Here is a tiny trained network, its code and every weight. The questions are about switching its units off for an input and a class, where a switched-off unit gives its printed mean instead of its output.

import numpy as np


def w(rows, s, z=0):
    codes = np.array(rows[::2]) - 128.0
    scale = np.full(codes.shape[1], s)
    scale[-1] = z or s
    return codes * scale


def f(y):
    return y / 2 * (1 + np.tanh(0.7978845608 * (y + 0.044715 * y**3)))


def log_softmax(a):
    a = a - a.max(-1, keepdims=True)
    return a - np.log(np.exp(a).sum(-1, keepdims=True))


def net(x, mask):
    res = np.array(x, float).reshape(1, 2) / 4 @ E
    y = f(res @ A[0][:, :-1].T + A[0][:, -1])
    res = res + np.where(mask, y, B[0][:, -1]) @ B[0][:, :-1]
    return log_softmax(res[-1] @ U[:, :-1].T + U[:, -1])


A, B = {}, {}
E = w([
[144,102,171,205,62,134,138],'x0',
[248,143,160,73,179,117,119],'x1',
],0.017)
A[0] = w([
[73,114,99,143,86,157,135,122],'N1',
[202,110,244,97,166,131,74,122],'N2',
[142,142,178,179,47,83,170,108],'N3',
[173,118,191,87,134,146,74,131],'N4',
[173,64,138,74,113,145,145,100],'N5',
[139,101,174,180,165,118,142,251],'N6',
[145,147,176,76,114,173,132,81],'N7',
[123,67,191,145,89,116,112,101],'N8',
[84,136,48,49,204,82,92,122],'N9',
[191,98,158,151,165,85,110,100],'N10',
[61,115,90,126,66,133,90,132],'N11',
[193,76,193,192,68,131,98,94],'N12',
],0.011,0.014)
B[0] = w([
[101,131,106,187,148,162,156,200],'N1',
[86,188,125,157,154,154,145,239],'N2',
[128,132,96,78,53,133,80,201],'N3',
[78,176,92,149,116,126,140,196],'N4',
[79,156,167,115,35,226,159,155],'N5',
[190,129,31,171,205,58,150,251],'N6',
[44,113,143,92,12,255,112,139],'N7',
[114,112,146,149,88,160,103,168],'N8',
[190,96,100,94,74,159,83,231],'N9',
[72,163,131,144,93,182,128,179],'N10',
[148,213,108,153,116,181,148,212],'N11',
[130,71,120,86,36,165,59,214],'N12',
],0.013,0.014)
U = w([
[72,185,132,167,131,154,158,102],'0',
[171,89,128,103,101,140,9,111],'1',
[218,139,104,178,184,30,153,255],'2',
[102,91,188,123,132,101,156,78],'3',
],0.015,0.0061)

Each question gives the input, the list of numbers given to net, and the class t.
The units are the neurons (one row each of A and B). Each row of codes is followed by its name. A weight is (code - 128) times the scale printed after its matrix; where a second scale follows, it is the last column's (A, B and U).
mask holds one flag per neuron, in row order. A switched-off neuron (its flag False) gives its mean, the last column of its row in B, instead of its output. The means were averaged over made-up inputs and are rounded, as every weight is.
A unit's drop is (log p(t) with every unit on - log p(t) with that unit switched off) / (log p(t) with every unit on - log p(t) with every unit switched off).
The circuit of an input: a set's keep is (log p(t) with only the set's units on - log p(t) with every unit switched off) / (log p(t) with every unit on - log p(t) with every unit switched off). Starting from all 12 units, units are removed one at a time, each time the one whose removal leaves the highest keep (on an exact tie, the one counted first), for as long as the keep stays at least 0.8.
units of the circuit, in order: the units of the circuit, biggest drop first
k most important neurons: the k neurons with the biggest drops, biggest first
drop of u: that unit's drop, to one decimal
input [-6,0], class 1: units of the circuit, in order : [N9]
input [-6,-3], class 1: 2 most important neurons : [N9 N6]
input [-6,7], class 0: 2 most important neurons : [N2 N4]
input [-8,8], class 0: 3 most important neurons : [N2 N4 N12]
input [-5,-4], class 1: 4 most important neurons : [N9 N6 N2 N4]
input [3,1], class 2: 2 most important neurons : [N9 N6]
input [-5,-2], class 1: 2 most important neurons : [N6 N9]
input [-3,2], class 2: 2 most important neurons : [N12 N3]
input [4,-2], class 1: 2 most important neurons : [N3 N12]
input [-5,0], class 1: 2 most important neurons : [N9 N6]
input [-3,3], class 2: 2 most important neurons : [N12 N3]
input [6,-5], class 1: drop of N4 : 0.1
input [-3,8], class 0: drop of N11 : 0.0
input [-6,8], class 0: units of the circuit, in order : [N2]
input [-3,-3], class 2: drop of N4 : 0.1
